Here is a tiny trained network, its code and every weight. The questions are about switching its units off for an input and a class, where a switched-off unit gives its printed mean instead of its output.

import numpy as np


def w(rows, s, z=0):
    codes = np.array(rows[::2]) - 128.0
    scale = np.full(codes.shape[1], s)
    scale[-1] = z or s
    return codes * scale


def norm(h):
    return h / np.sqrt((h * h).mean(-1, keepdims=True) + 1e-5)


def f(y):
    return y / 2 * (1 + np.tanh(0.7978845608 * (y + 0.044715 * y**3)))


def log_softmax(a):
    a = a - a.max(-1, keepdims=True)
    return a - np.log(np.exp(a).sum(-1, keepdims=True))


def net(x, mask):
    res = np.array(x, float).reshape(1, 6) / 4 @ E
    u = 0
    for l in range(2):
        y = f(norm(res) @ A[l][:, :-1].T + A[l][:, -1])
        res = res + np.where(mask[u : u + 13], y, B[l][:, -1]) @ B[l][:, :-1]
        u += 13
    return log_softmax(norm(res)[-1] @ U[:, :-1].T + U[:, -1])


A, B = {}, {}
E = w([
[73,153,158,149,167,175,56,152,228,100,119,110],'x0',
[155,153,98,186,76,119,5,60,101,151,138,89],'x1',
[163,180,84,105,117,108,77,171,135,87,209,207],'x2',
[163,92,2,29,124,194,98,134,150,124,76,97],'x3',
[146,173,74,225,125,167,202,126,134,36,134,57],'x4',
[129,65,123,137,153,114,119,63,119,34,67,212],'x5',
],0.0046)
A[0] = w([
[138,59,101,154,129,45,90,59,186,55,38,197,136],'L0N1',
[162,77,64,39,50,172,144,110,116,151,115,116,95],'L0N2',
[171,82,217,57,147,61,58,124,170,168,118,145,76],'L0N3',
[184,84,217,82,163,125,82,149,137,216,80,155,29],'L0N4',
[86,148,182,168,216,116,180,112,86,157,197,168,120],'L0N5',
[87,45,193,160,82,149,154,77,205,204,47,39,105],'L0N6',
[137,178,135,101,108,171,157,137,157,255,193,70,7],'L0N7',
[95,171,181,156,81,106,181,49,65,170,191,181,81],'L0N8',
[161,189,129,121,121,135,133,181,180,208,162,52,55],'L0N9',
[122,112,131,120,31,100,6,77,92,124,138,63,107],'L0N10',
[123,122,153,76,174,147,237,167,196,132,134,176,107],'L0N11',
[196,140,141,206,73,129,58,43,120,158,163,118,85],'L0N12',
[124,66,99,85,185,14,77,150,123,203,144,140,107],'L0N13',
],0.0043,0.0021)
B[0] = w([
[158,168,114,178,234,85,116,164,113,216,138,117,245],'L0N1',
[91,92,176,188,87,71,112,178,191,105,86,122,203],'L0N2',
[50,193,44,157,84,192,217,102,144,104,114,163,188],'L0N3',
[69,128,97,186,88,196,172,82,92,146,155,151,177],'L0N4',
[119,167,107,63,81,98,97,147,165,79,48,85,200],'L0N5',
[129,56,147,129,129,138,71,195,2,54,188,112,253],'L0N6',
[170,181,82,168,242,70,121,123,86,149,88,177,173],'L0N7',
[110,78,108,150,98,79,108,144,182,130,94,123,192],'L0N8',
[107,102,81,145,215,69,120,91,113,165,105,162,176],'L0N9',
[163,186,211,105,147,174,196,129,113,142,84,165,195],'L0N10',
[219,213,232,75,143,166,95,92,65,136,71,103,236],'L0N11',
[137,169,136,16,134,140,148,150,132,68,74,97,191],'L0N12',
[80,150,88,153,107,173,172,113,103,104,156,108,182],'L0N13',
],0.0056,0.0029)
A[1] = w([
[93,177,120,103,118,107,135,186,137,215,206,49,74],'L1N1',
[151,129,197,87,129,191,178,104,109,148,97,174,157],'L1N2',
[125,46,155,118,201,117,106,1,144,40,129,224,98],'L1N3',
[46,174,209,157,133,60,102,122,146,92,137,113,102],'L1N4',
[164,169,95,188,145,151,197,115,148,25,172,41,43],'L1N5',
[70,186,134,141,202,199,54,128,169,88,189,101,142],'L1N6',
[150,145,92,182,188,108,154,64,134,103,73,149,168],'L1N7',
[169,49,184,154,141,157,151,133,82,152,119,120,254],'L1N8',
[148,192,95,79,119,115,84,194,158,67,230,213,71],'L1N9',
[207,137,58,128,29,40,202,111,29,139,125,123,106],'L1N10',
[147,78,29,71,156,211,97,199,164,141,61,103,224],'L1N11',
[173,167,153,155,83,154,41,14,109,156,120,94,59],'L1N12',
[83,92,169,62,112,128,64,97,117,197,153,176,165],'L1N13',
],0.0057,0.002)
B[1] = w([
[175,114,62,165,189,118,126,105,99,137,69,151,156],'L1N1',
[165,194,100,118,109,166,95,156,147,103,146,109,197],'L1N2',
[176,133,78,156,156,115,159,154,94,204,117,84,185],'L1N3',
[171,117,67,117,67,93,129,100,166,131,92,140,194],'L1N4',
[72,155,105,111,69,178,159,83,75,203,127,190,208],'L1N5',
[153,21,139,76,153,151,143,153,175,135,187,169,220],'L1N6',
[89,160,119,101,155,129,119,158,125,205,145,124,195],'L1N7',
[136,155,101,116,129,108,62,118,135,90,193,108,218],'L1N8',
[88,91,173,169,120,135,113,104,30,95,100,2,217],'L1N9',
[118,68,164,118,168,178,95,145,220,111,164,155,255],'L1N10',
[129,161,169,174,72,42,151,100,144,122,122,156,252],'L1N11',
[173,187,181,37,153,124,241,217,120,100,111,146,141],'L1N12',
[139,132,109,179,106,162,220,103,113,120,147,92,162],'L1N13',
],0.0074,0.0045)
U = w([
[161,162,67,169,234,75,133,144,86,218,108,128,156],'0',
[65,167,94,141,44,209,199,85,94,172,156,157,170],'1',
[190,222,196,44,121,144,163,178,116,94,90,106,141],'2',
[100,70,161,167,110,113,94,126,27,74,155,23,119],'3',
[129,129,131,172,17,6,138,113,204,122,73,141,115],'4',
[142,52,153,107,153,161,125,157,218,132,206,150,169],'5',
[76,185,110,81,138,120,70,112,142,120,130,132,84],'6',
[80,161,88,89,123,111,86,108,116,108,107,133,1],'7',
],0.011,0.0059)

Each question gives the input, the list of numbers given to net, and the class t.
The units are the neurons (one row each of A and B). Each row of codes is followed by its name. A weight is (code - 128) times the scale printed after its matrix; where a second scale follows, it is the last column's (A, B and U).
mask holds one flag per neuron, layer by layer. A switched-off neuron (its flag False) gives its mean, the last column of its row in B, instead of its output. The means were averaged over made-up inputs and are rounded, as every weight is.
A unit's drop is (log p(t) with every unit on - log p(t) with that unit switched off) / (log p(t) with every unit on - log p(t) with every unit switched off).
The circuit of an input: a set's keep is (log p(t) with only the set's units on - log p(t) with every unit switched off) / (log p(t) with every unit on - log p(t) with every unit switched off). Starting from the 12 units with the biggest drops (on a tie, the unit counted first), units are removed one at a time, each time the one whose removal leaves the highest keep (on an exact tie, the one counted first), for as long as the keep stays at least 0.8.
units of the circuit, in order: the units of the circuit, biggest drop first
unit that matters most: the unit with the biggest drop
k most important neurons: the k neurons with the biggest drops, biggest first
k most important neurons of layer l: the k neurons of layer l with the biggest drops, biggest first
input [-7,3,-3,0,5,6], class 5: units of the circuit, in order -> (L1N10)
input [-6,5,6,3,4,-7], class 0: 4 most important neurons of layer 0 -> (L0N6, L0N7, L0N11, L0N9)
input [-6,-4,1,4,5,7], class 0: 3 most important neurons of layer 1 -> (L1N3, L1N6, L1N7)
input [8,8,6,7,6,-4], class 2: 2 most important neurons -> (L1N12, L1N10)
input [-8,3,-3,0,-7,-2], class 5: 2 most important neurons -> (L1N10, L1N5)
input [7,3,-7,7,-5,3], class 3: 4 most important neurons -> (L0N6, L1N10, L1N4, L0N5)
input [7,5,2,7,-6,0], class 4: 4 most important neurons -> (L1N11, L0N11, L1N10, L1N5)
input [6,2,7,5,-6,7], class 0: 2 most important neurons -> (L0N1, L1N3)
input [8,-8,0,-6,-8,-5], class 1: units of the circuit, in order -> (L0N4, L0N3)
input [-7,-4,4,8,1,-3], class 4: 2 most important neurons of layer 1 -> (L1N11, L1N6)
input [5,8,5,-1,-7,-3], class 2: 2 most important neurons -> (L1N12, L0N10)
input [5,6,-1,1,-2,-4], class 2: 3 most important neurons of layer 0 -> (L0N10, L0N1, L0N12)
input [1,4,4,5,4,-3], class 4: 3 most important neurons -> (L1N11, L0N11, L0N6)
input [-4,-5,2,0,-8,-8], class 0: units of the circuit, in order -> (L1N1)
input [-3,5,-3,8,-5,4], class 4: 3 most important neurons -> (L1N11, L0N2, L0N11)
input [6,1,-3,2,6,3], class 1: 2 most important neurons -> (L1N5, L1N10)
input [-4,0,1,-2,0,0], class 5: 3 most important neurons -> (L1N10, L0N2, L1N11)
input [-6,-6,-7,-4,-2,-3], class 3: 2 most important neurons of layer 0 -> (L0N6, L0N10)
input [1,5,-4,3,-7,-6], class 1: 3 most important neurons of layer 0 -> (L0N1, L0N4, L0N3)
input [3,7,-3,2,-7,-3], class 1: unit that matters most -> L0N3
input [-4,2,-6,0,-7,7], class 0: 3 most important neurons -> (L0N1, L1N3, L1N5)
input [6,3,5,7,0,7], class 0: 2 most important neurons of layer 1 -> (L1N3, L1N10)
input [-3,0,4,2,3,0], class 3: 2 most important neurons -> (L1N9, L0N3)
input [7,5,-2,-6,1,-3], class 5: 3 most important neurons -> (L1N6, L0N11, L1N11)
input [-2,-2,2,-8,-6,1], class 4: 2 most important neurons of layer 1 -> (L1N4, L1N5)
